Here is a tiny trained network, its code and every weight. The questions are about switching its units off for an input and a target symbol, where a switched-off unit gives its printed mean instead of its output.

import numpy as np


def w(rows, s, z=0):
    codes = np.array(rows[::2]) - 128.0
    scale = np.full(codes.shape[1], s)
    scale[-1] = z or s
    return codes * scale


def norm(h):
    return h / np.sqrt((h * h).mean(-1, keepdims=True) + 1e-5)


def f(y):
    return np.maximum(y, 0)


def softmax(a):
    e = np.exp(a - a.max(-1, keepdims=True))
    return e / e.sum(-1, keepdims=True)


def log_softmax(a):
    a = a - a.max(-1, keepdims=True)
    return a - np.log(np.exp(a).sum(-1, keepdims=True))


def net(x, mask):
    ids = ['βγδζηθλσφω'.index(c) for c in x.split()]
    T = len(ids)
    res = E[ids] + P[:T]
    r = norm(res)
    for j in range(3):
        rows = slice(3 * j, 3 * j + 3)
        q, k, v = (r @ M[0][rows].T for M in (Q, K, V))
        z = softmax(np.where(np.tri(T) > 0, q @ k.T / 3**0.5, -1e9)) @ v
        o = O[0][rows]
        res = res + np.where(mask[j], z, o[:, -1]) @ o[:, :-1]
    y = f(norm(res) @ A[0][:, :-1].T + A[0][:, -1])
    res = res + np.where(mask[3:15], y, B[0][:, -1]) @ B[0][:, :-1]
    return log_softmax(norm(res)[-1] @ U[:, :-1].T + U[:, -1])


Q, K, V, O, A, B = {}, {}, {}, {}, {}, {}
E = w([
[142,72,115,33,60,211,176,158],'β',
[86,143,38,134,69,171,141,164],'γ',
[155,94,62,183,122,216,125,226],'δ',
[76,164,56,141,164,159,159,51],'ζ',
[80,4,113,128,172,157,128,181],'η',
[51,171,179,180,134,141,78,173],'θ',
[103,188,111,146,81,140,37,127],'λ',
[149,106,142,180,206,159,175,218],'σ',
[82,175,67,124,59,82,98,238],'φ',
[141,122,153,242,29,121,146,209],'ω',
],0.014)
P = w([
[36,159,254,40,46,235,202,68],'0',
[74,153,221,64,100,177,178,80],'1',
[135,170,211,102,110,112,134,50],'2',
[115,111,164,115,169,138,140,139],'3',
[137,97,118,153,192,112,91,139],'4',
[94,60,82,157,237,127,82,175],'5',
[91,30,63,166,238,120,45,196],'6',
],0.0053)
Q[0] = w([
[120,64,108,65,85,182,104,160],'h0',
[161,189,171,77,88,52,163,74],'h0',
[130,135,135,182,78,122,146,177],'h0',
[230,76,165,65,100,67,223,1],'h1',
[169,223,104,135,137,116,150,171],'h1',
[51,122,133,111,185,88,107,160],'h1',
[139,83,132,48,172,126,136,49],'h2',
[250,159,166,136,59,37,211,51],'h2',
[109,125,51,8,75,93,149,121],'h2',
],0.008)
K[0] = w([
[188,100,126,74,135,158,77,148],'h0',
[76,168,210,97,76,139,156,121],'h0',
[188,79,135,200,75,26,90,181],'h0',
[99,148,167,44,103,173,191,20],'h1',
[155,254,155,182,55,5,59,199],'h1',
[147,108,57,114,121,75,96,154],'h1',
[19,106,151,75,120,175,127,88],'h2',
[145,170,190,92,50,201,175,61],'h2',
[115,217,94,3,194,186,171,84],'h2',
],0.0084)
V[0] = w([
[152,110,188,168,81,142,120,188],'h0',
[41,163,210,116,65,208,65,108],'h0',
[86,179,187,217,126,113,149,40],'h0',
[67,43,172,254,97,52,194,126],'h1',
[241,107,211,142,104,122,168,49],'h1',
[138,160,81,126,66,36,141,162],'h1',
[89,188,186,66,205,60,211,242],'h2',
[87,38,133,150,72,133,140,181],'h2',
[57,123,159,78,185,170,69,207],'h2',
],0.0058)
O[0] = w([
[60,151,118,81,157,51,139,129,209],'h0',
[163,57,35,167,150,75,101,152,179],'h0',
[74,66,52,172,167,101,141,152,119],'h0',
[100,170,135,145,165,139,215,118,242],'h1',
[62,116,123,184,215,165,7,164,48],'h1',
[87,98,88,72,150,57,171,97,112],'h1',
[143,254,124,99,72,122,27,96,164],'h2',
[78,84,139,141,158,142,143,57,253],'h2',
[211,65,133,193,78,32,148,98,193],'h2',
],0.0048,0.0058)
A[0] = w([
[100,9,155,100,131,75,95,86,49],'n0',
[239,131,168,171,178,240,174,162,224],'n1',
[95,112,27,154,177,119,81,72,133],'n2',
[201,126,214,3,88,181,93,94,11],'n3',
[67,124,95,133,155,173,98,50,78],'n4',
[221,55,201,115,169,160,77,113,89],'n5',
[119,82,175,107,33,32,168,145,205],'n6',
[132,86,95,206,63,166,182,218,173],'n7',
[43,244,78,63,180,70,106,146,250],'n8',
[83,128,112,131,166,125,140,77,183],'n9',
[154,144,225,155,128,113,95,132,41],'n10',
[114,85,85,90,28,153,172,106,169],'n11',
],0.0075,0.002)
B[0] = w([
[224,105,202,137,81,156,200,115,159],'n0',
[103,72,66,86,97,113,50,64,214],'n1',
[93,84,197,151,211,141,147,156,168],'n2',
[12,165,155,99,158,99,107,242,143],'n3',
[82,78,91,112,253,81,101,142,155],'n4',
[109,255,177,134,51,151,100,117,162],'n5',
[122,141,88,100,156,110,190,189,211],'n6',
[136,245,180,161,105,99,89,87,255],'n7',
[147,66,118,71,158,134,112,47,166],'n8',
[52,111,134,138,179,141,180,100,167],'n9',
[182,122,67,133,81,167,111,99,144],'n10',
[156,71,158,142,202,147,72,139,193],'n11',
],0.0063,0.0094)
U = w([
[172,73,237,104,95,150,178,69,152],'β',
[122,89,54,133,81,208,151,156,110],'γ',
[105,131,189,53,142,173,59,241,189],'δ',
[173,159,126,118,171,161,119,164,3],'ζ',
[177,163,132,118,165,159,127,139,15],'η',
[63,209,151,191,100,80,151,154,138],'θ',
[190,40,149,189,162,76,42,216,10],'λ',
[116,157,109,130,78,124,1,35,182],'σ',
[147,91,92,29,100,19,150,106,197],'φ',
[46,40,127,105,215,137,109,58,195],'ω',
],0.0072,0.0014)

Each question gives the input, a string of symbols that net reads in full, and the target symbol t.
The units are the heads (3 rows each of Q, K, V and O) and the neurons (one row each of A and B). Each row of codes is followed by its name. A weight is (code - 128) times the scale printed after its matrix; where a second scale follows, it is the last column's (O, A, B and U).
mask holds one flag per unit, heads first, then neurons. A switched-off unit (its flag False) gives its mean, the last column of its rows in O or B, instead of its output. The means were averaged over made-up inputs and are rounded, as every weight is.
A unit's drop is (log p(t) with every unit on - log p(t) with that unit switched off) / (log p(t) with every unit on - log p(t) with every unit switched off).
The circuit of an input: a set's keep is (log p(t) with only the set's units on - log p(t) with every unit switched off) / (log p(t) with every unit on - log p(t) with every unit switched off). Starting from the 12 units with the biggest drops (on a tie, the unit counted first), units are removed one at a time, each time the one whose removal leaves the highest keep (on an exact tie, the one counted first), for as long as the keep stays at least 0.8.
units of the circuit, in order: the units of the circuit, biggest drop first
most important unit: the unit with the biggest drop
top k neurons: the k neurons with the biggest drops, biggest first
which heads matter: for each layer, one digit per head in row order, 1 if its drop is at least 0.15 and else 0, layers parted by /
drop when u is switched off: that unit's drop, to one decimal
input ω ω ζ ω β, target δ: most important unit => n3
input ω η σ ω θ λ, target ω: units of the circuit, in order => [n2, n7]
input ω φ γ, target ω: which heads matter => 000
input ζ θ σ σ ζ θ, target σ: units of the circuit, in order => [h2, n10, n8]
input ω θ ζ σ γ, target σ: units of the circuit, in order => [h2, n6]
input β φ ζ φ λ, target φ: which heads matter => 010
input ζ ω δ ω ζ λ λ, target λ: which heads matter => 011
input γ ω ω λ, target ω: which heads matter => 000
input λ ω σ θ θ φ λ, target φ: which heads matter => 011
input λ ω η, target β: which heads matter => 000
input ζ ω σ ω θ, target ω: top 2 neurons => [n8, n7]
input ζ ζ σ θ, target σ: top 2 neurons => [n8, n10]
input σ ω β γ δ, target σ: top 2 neurons => [n1, n7]
input γ η ζ β φ, target φ: units of the circuit, in order => [h1]
input ζ σ δ β, target δ: drop when n3 is switched off => 0.3
input σ ω φ ζ γ, target φ: drop when n8 is switched off => 0.1
input σ β β ζ σ δ, target σ: drop when n1 is switched off => 0.2
